Here is a tiny trained network, its code and every weight. The questions are about switching its units off for an input and a class, where a switched-off unit gives its printed mean instead of its output.

import numpy as np


def w(rows, s, z=0):
    codes = np.array(rows[::2]) - 128.0
    scale = np.full(codes.shape[1], s)
    scale[-1] = z or s
    return codes * scale


def f(y):
    return y / 2 * (1 + np.tanh(0.7978845608 * (y + 0.044715 * y**3)))


def log_softmax(a):
    a = a - a.max(-1, keepdims=True)
    return a - np.log(np.exp(a).sum(-1, keepdims=True))


def net(x, mask):
    res = np.array(x, float).reshape(1, 7) / 4 @ E
    y = f(res @ A[0][:, :-1].T + A[0][:, -1])
    res = res + np.where(mask, y, B[0][:, -1]) @ B[0][:, :-1]
    return log_softmax(res[-1] @ U[:, :-1].T + U[:, -1])


A, B = {}, {}
E = w([
[130,126,130,128,128,129,125],'x0',
[128,126,130,124,126,122,130],'x1',
[138,13,117,129,221,116,179],'x2',
[15,125,127,133,129,138,127],'x3',
[132,117,93,230,47,112,227],'x4',
[121,127,201,84,111,198,225],'x5',
[134,159,254,209,180,75,118],'x6',
],0.0073)
A[0] = w([
[145,131,142,76,144,110,112,89],'neuron 1',
[126,103,134,120,125,103,132,46],'neuron 2',
[138,140,81,173,140,75,95,79],'neuron 3',
[128,120,163,150,129,114,124,50],'neuron 4',
[169,137,85,83,123,142,143,100],'neuron 5',
[145,136,177,127,134,88,131,66],'neuron 6',
[116,146,143,127,141,165,171,92],'neuron 7',
[143,122,114,177,93,127,161,36],'neuron 8',
[132,111,99,115,105,154,120,59],'neuron 9',
[162,130,119,139,102,94,166,84],'neuron 10',
[248,133,179,137,117,104,118,112],'neuron 11',
[154,131,145,77,152,121,106,64],'neuron 12',
[111,191,144,121,60,141,105,73],'neuron 13',
[36,103,185,147,118,119,110,85],'neuron 14',
[150,132,115,155,118,116,155,86],'neuron 15',
[175,135,160,87,103,153,157,123],'neuron 16',
[135,62,134,120,160,116,147,51],'neuron 17',
[108,133,97,173,121,128,172,56],'neuron 18',
[138,159,160,177,166,151,123,44],'neuron 19',
[93,120,165,102,113,128,167,98],'neuron 20',
[138,96,107,101,93,141,118,57],'neuron 21',
[157,176,142,114,87,124,98,80],'neuron 22',
[126,119,136,120,110,125,135,248],'neuron 23',
[131,136,160,150,138,116,128,52],'neuron 24',
[113,122,100,107,114,148,135,86],'neuron 25',
[137,139,81,116,146,161,146,60],'neuron 26',
[118,79,130,124,144,112,122,86],'neuron 27',
[131,136,162,104,113,136,168,65],'neuron 28',
[132,129,135,135,145,177,149,107],'neuron 29',
[132,138,132,111,141,127,125,96],'neuron 30',
[127,147,155,156,154,111,139,70],'neuron 31',
[111,150,123,97,171,156,101,73],'neuron 32',
[124,139,138,97,158,132,109,65],'neuron 33',
[128,111,106,114,102,143,120,58],'neuron 34',
[137,119,170,120,105,138,152,133],'neuron 35',
[129,140,85,103,132,142,147,58],'neuron 36',
[144,148,153,128,136,175,161,84],'neuron 37',
],0.018,0.013)
B[0] = w([
[122,152,168,176,65,190,137,156],'neuron 1',
[145,8,154,174,74,99,122,118],'neuron 2',
[188,93,162,2,72,100,48,174],'neuron 3',
[85,116,117,122,79,100,156,129],'neuron 4',
[39,128,119,144,125,73,165,166],'neuron 5',
[66,111,99,137,69,106,184,146],'neuron 6',
[154,92,141,91,125,108,67,154],'neuron 7',
[105,168,206,169,63,208,105,151],'neuron 8',
[49,97,146,123,95,58,147,133],'neuron 9',
[106,137,167,118,121,202,127,148],'neuron 10',
[75,158,23,144,142,127,147,199],'neuron 11',
[143,160,180,162,35,197,114,155],'neuron 12',
[179,18,142,182,206,113,185,193],'neuron 13',
[102,169,43,148,97,110,154,177],'neuron 14',
[110,131,163,115,113,180,130,141],'neuron 15',
[159,140,106,98,125,92,78,180],'neuron 16',
[183,27,157,173,168,112,229,151],'neuron 17',
[147,150,199,161,82,199,126,153],'neuron 18',
[48,67,80,151,56,38,167,144],'neuron 19',
[168,118,109,89,109,102,87,162],'neuron 20',
[77,115,115,144,112,94,120,135],'neuron 21',
[160,22,167,150,165,125,191,170],'neuron 22',
[120,239,77,137,202,160,106,250],'neuron 23',
[66,94,132,110,102,91,152,132],'neuron 24',
[88,133,127,147,127,73,130,140],'neuron 25',
[90,107,139,145,134,77,133,134],'neuron 26',
[164,96,159,131,132,142,136,140],'neuron 27',
[159,95,166,111,97,80,87,145],'neuron 28',
[151,130,142,109,142,98,104,142],'neuron 29',
[114,112,135,140,126,147,110,125],'neuron 30',
[54,129,131,123,136,100,126,144],'neuron 31',
[124,155,182,168,66,182,148,159],'neuron 32',
[122,135,202,138,57,162,144,142],'neuron 33',
[78,103,145,126,90,64,161,128],'neuron 34',
[125,113,111,88,127,131,66,170],'neuron 35',
[84,124,104,122,106,75,150,134],'neuron 36',
[139,94,132,91,92,119,104,151],'neuron 37',
],0.0096,0.012)
U = w([
[17,104,105,125,120,63,168,44],'0',
[140,144,210,165,83,233,124,60],'1',
[131,140,69,122,168,143,140,255],'2',
[215,2,170,154,229,125,209,55],'3',
[140,147,113,97,186,136,125,245],'4',
[197,93,146,15,110,74,36,35],'5',
[141,159,108,116,192,140,138,203],'6',
],0.0087,0.0091)

Each question gives the input, the list of numbers given to net, and the class t.
The units are the neurons (one row each of A and B). Each row of codes is followed by its name. A weight is (code - 128) times the scale printed after its matrix; where a second scale follows, it is the last column's (A, B and U).
mask holds one flag per neuron, in row order. A switched-off neuron (its flag False) gives its mean, the last column of its row in B, instead of its output. The means were averaged over made-up inputs and are rounded, as every weight is.
A unit's drop is (log p(t) with every unit on - log p(t) with that unit switched off) / (log p(t) with every unit on - log p(t) with every unit switched off).
The circuit of an input: a set's keep is (log p(t) with only the set's units on - log p(t) with every unit switched off) / (log p(t) with every unit on - log p(t) with every unit switched off). Starting from the 12 units with the biggest drops (on a tie, the unit counted first), units are removed one at a time, each time the one whose removal leaves the highest keep (on an exact tie, the one counted first), for as long as the keep stays at least 0.8.
units of the circuit, in order: the units of the circuit, biggest drop first
most important unit: the unit with the biggest drop
k most important neurons: the k neurons with the biggest drops, biggest first
drop of u: that unit's drop, to one decimal
input [0,1,3,-4,3,6,-7], class 0: units of the circuit, in order	neuron 5; neuron 9
input [3,-2,8,2,3,-3,8], class 0: 4 most important neurons	neuron 13; neuron 31; neuron 19; neuron 14
input [5,-8,1,-2,-7,-8,8], class 0: units of the circuit, in order	neuron 19; neuron 6
input [-4,3,1,-7,7,1,-1], class 1: units of the circuit, in order	neuron 8
input [-2,-7,2,6,8,-6,-3], class 1: units of the circuit, in order	neuron 18; neuron 8
input [-7,4,-7,1,7,-5,4], class 1: 2 most important neurons	neuron 8; neuron 18
input [1,0,-6,-5,1,-3,-2], class 3: units of the circuit, in order	neuron 22; neuron 13
input [5,-5,7,6,1,1,1], class 3: 2 most important neurons	neuron 17; neuron 11
input [-8,-3,-8,-5,6,5,-5], class 3: 2 most important neurons	neuron 13; neuron 22
input [-4,-2,-6,7,7,-7,4], class 1: 3 most important neurons	neuron 18; neuron 8; neuron 11
input [-7,1,8,5,-4,-6,-5], class 3: 2 most important neurons	neuron 17; neuron 27
input [6,-2,-2,-4,8,-2,6], class 1: 2 most important neurons	neuron 8; neuron 10
input [2,-5,-8,-3,0,8,8], class 0: 2 most important neurons	neuron 11; neuron 19
input [6,8,5,7,-8,1,-7], class 1: most important unit	neuron 32
input [3,-2,4,8,8,1,0], class 1: 2 most important neurons	neuron 18; neuron 8
input [-4,1,-8,-1,-1,8,3], class 3: 3 most important neurons	neuron 13; neuron 22; neuron 3
input [4,4,-7,-6,-1,-2,-4], class 3: 2 most important neurons	neuron 22; neuron 13
input [0,-7,5,-8,2,8,4], class 2: 2 most important neurons	neuron 11; neuron 3
input [-6,3,-1,3,2,-6,0], class 5: 2 most important neurons	neuron 3; neuron 11
input [3,-3,-1,-3,-8,7,1], class 1: units of the circuit, in order	neuron 12
input [5,8,8,5,-4,-1,-1], class 3: drop of neuron 17	0.7
input [6,7,-6,-6,-1,6,-7], class 0: drop of neuron 9	0.1
input [2,7,4,-6,6,-6,-7], class 0: drop of neuron 16	0.0
